Below is a small trained network, with its code and all its weights. Each question gives an input and a class and asks what happens when units are switched off, that is, made to give their printed mean instead of their output.

import numpy as np


def w(rows, s, z=0):
    codes = np.array(rows[::2]) - 128.0
    scale = np.full(codes.shape[1], s)
    scale[-1] = z or s
    return codes * scale


def norm(h):
    return h / np.sqrt((h * h).mean(-1, keepdims=True) + 1e-5)


def f(y):
    return y / 2 * (1 + np.tanh(0.7978845608 * (y + 0.044715 * y**3)))


def log_softmax(a):
    a = a - a.max(-1, keepdims=True)
    return a - np.log(np.exp(a).sum(-1, keepdims=True))


def net(x, mask):
    res = np.array(x, float).reshape(1, 4) / 4 @ E
    u = 0
    for l in range(4):
        y = f(norm(res) @ A[l][:, :-1].T + A[l][:, -1])
        res = res + np.where(mask[u : u + 5], y, B[l][:, -1]) @ B[l][:, :-1]
        u += 5
    return log_softmax(norm(res)[-1] @ U[:, :-1].T + U[:, -1])


A, B = {}, {}
E = w([
[132,129,223,96,143,228],'x0',
[109,219,105,255,174,159],'x1',
[96,166,151,80,185,23],'x2',
[5,22,141,115,111,151],'x3',
],0.0092)
A[0] = w([
[197,165,115,164,106,32,121],'0.n1',
[77,56,138,102,223,162,4],'0.n2',
[204,254,190,204,182,140,57],'0.n3',
[158,21,180,180,151,111,185],'0.n4',
[81,81,97,110,39,100,77],'0.n5',
],0.0078,0.0037)
B[0] = w([
[72,160,114,120,146,171,219],'0.n1',
[160,186,176,132,71,170,150],'0.n2',
[201,130,102,217,222,234,253],'0.n3',
[63,253,3,187,116,134,171],'0.n4',
[142,70,140,217,150,100,165],'0.n5',
],0.008,0.005)
A[1] = w([
[204,152,109,221,174,69,158],'1.n1',
[90,162,202,97,85,192,212],'1.n2',
[130,35,131,55,142,22,150],'1.n3',
[73,105,113,166,183,2,49],'1.n4',
[161,128,225,69,158,60,8],'1.n5',
],0.0086,0.0015)
B[1] = w([
[121,108,193,93,201,212,253],'1.n1',
[33,162,60,74,112,84,209],'1.n2',
[148,147,224,145,147,139,226],'1.n3',
[168,86,76,66,174,10,218],'1.n4',
[155,82,186,193,55,158,169],'1.n5',
],0.012,0.0049)
A[2] = w([
[74,149,155,97,146,143,58],'2.n1',
[146,93,60,254,117,55,232],'2.n2',
[247,95,36,76,114,179,63],'2.n3',
[89,152,196,135,51,3,71],'2.n4',
[218,102,180,46,84,208,4],'2.n5',
],0.0063,0.0017)
B[2] = w([
[135,152,170,5,126,109,163],'2.n1',
[159,93,95,159,166,147,219],'2.n2',
[116,160,64,126,75,113,179],'2.n3',
[171,176,146,131,148,133,254],'2.n4',
[145,156,101,151,94,129,224],'2.n5',
],0.011,0.0018)
A[3] = w([
[75,114,126,220,76,95,46],'3.n1',
[168,151,24,124,110,67,96],'3.n2',
[89,51,20,229,66,122,101],'3.n3',
[201,253,2,129,85,114,2],'3.n4',
[166,18,160,141,126,153,24],'3.n5',
],0.0076,0.0031)
B[3] = w([
[176,2,122,177,19,195,109],'3.n1',
[105,201,147,115,81,50,160],'3.n2',
[110,8,185,195,40,96,251],'3.n3',
[201,212,62,114,101,138,166],'3.n4',
[114,91,95,171,54,218,115],'3.n5',
],0.0078,0.0021)
U = w([
[84,22,92,201,87,150,164],'0',
[161,157,113,192,244,217,235],'1',
[185,188,62,116,57,148,32],'2',
[26,134,131,64,106,170,147],'3',
[150,97,122,101,204,10,151],'4',
[180,136,241,93,97,125,5],'5',
],0.014,0.0025)

Each question gives the input, the list of numbers given to net, and the class t.
The units are the neurons (one row each of A and B). Each row of codes is followed by its name. A weight is (code - 128) times the scale printed after its matrix; where a second scale follows, it is the last column's (A, B and U).
mask holds one flag per neuron, layer by layer. A switched-off neuron (its flag False) gives its mean, the last column of its row in B, instead of its output. The means were averaged over made-up inputs and are rounded, as every weight is.
A unit's drop is (log p(t) with every unit on - log p(t) with that unit switched off) / (log p(t) with every unit on - log p(t) with every unit switched off).
The circuit of an input: a set's keep is (log p(t) with only the set's units on - log p(t) with every unit switched off) / (log p(t) with every unit on - log p(t) with every unit switched off). Starting from the 12 units with the biggest drops (on a tie, the unit counted first), units are removed one at a time, each time the one whose removal leaves the highest keep (on an exact tie, the one counted first), for as long as the keep stays at least 0.8.
circuit, biggest first: the units of the circuit, biggest drop first
most important unit: the unit with the biggest drop
k most important neurons: the k neurons with the biggest drops, biggest first
k most important neurons of layer l: the k neurons of layer l with the biggest drops, biggest first
drop when u is switched off: that unit's drop, to one decimal
input [-5,3,0,0], class 4: 4 most important neurons	(1.n4 0.n3 0.n2 1.n3)
input [5,4,-5,4], class 3: most important unit	1.n2
input [-1,-3,8,-5], class 5: circuit, biggest first	(1.n5 0.n4)
input [7,6,-6,8], class 3: circuit, biggest first	(1.n2 0.n3)
input [4,5,-5,6], class 0: 2 most important neurons of layer 0	(0.n1 0.n4)
input [1,7,2,8], class 0: 2 most important neurons	(1.n1 1.n3)
input [3,0,5,1], class 5: 4 most important neurons	(1.n5 0.n1 0.n3 2.n4)
input [-4,0,-7,-1], class 0: 2 most important neurons	(3.n3 0.n3)
input [-5,-8,-3,-4], class 5: 2 most important neurons of layer 0	(0.n3 0.n5)
input [8,-8,-3,-6], class 2: 2 most important neurons	(2.n5 1.n1)
input [8,-2,-8,4], class 3: 2 most important neurons of layer 1	(1.n2 1.n5)
input [-1,-3,5,-3], class 5: 3 most important neurons of layer 1	(1.n5 1.n3 1.n2)
input [-7,0,-2,2], class 4: 3 most important neurons	(1.n4 0.n3 1.n5)
input [0,-5,6,1], class 5: most important unit	1.n3
input [1,6,5,7], class 4: 4 most important neurons	(1.n4 0.n3 0.n1 1.n1)
input [0,0,0,2], class 0: 4 most important neurons	(0.n3 0.n5 1.n3 0.n2)
input [6,-8,-6,-1], class 3: 2 most important neurons of layer 1	(1.n2 1.n4)
input [2,-1,-6,1], class 0: 3 most important neurons	(1.n1 3.n3 0.n1)
input [-3,-7,8,-3], class 5: 3 most important neurons of layer 1	(1.n3 1.n5 1.n2)
input [-6,7,5,5], class 4: circuit, biggest first	(1.n4)
input [-2,-8,7,-4], class 5: 3 most important neurons of layer 1	(1.n3 1.n5 1.n2)
input [-1,-7,4,-2], class 5: drop when 1.n5 is switched off	0.2
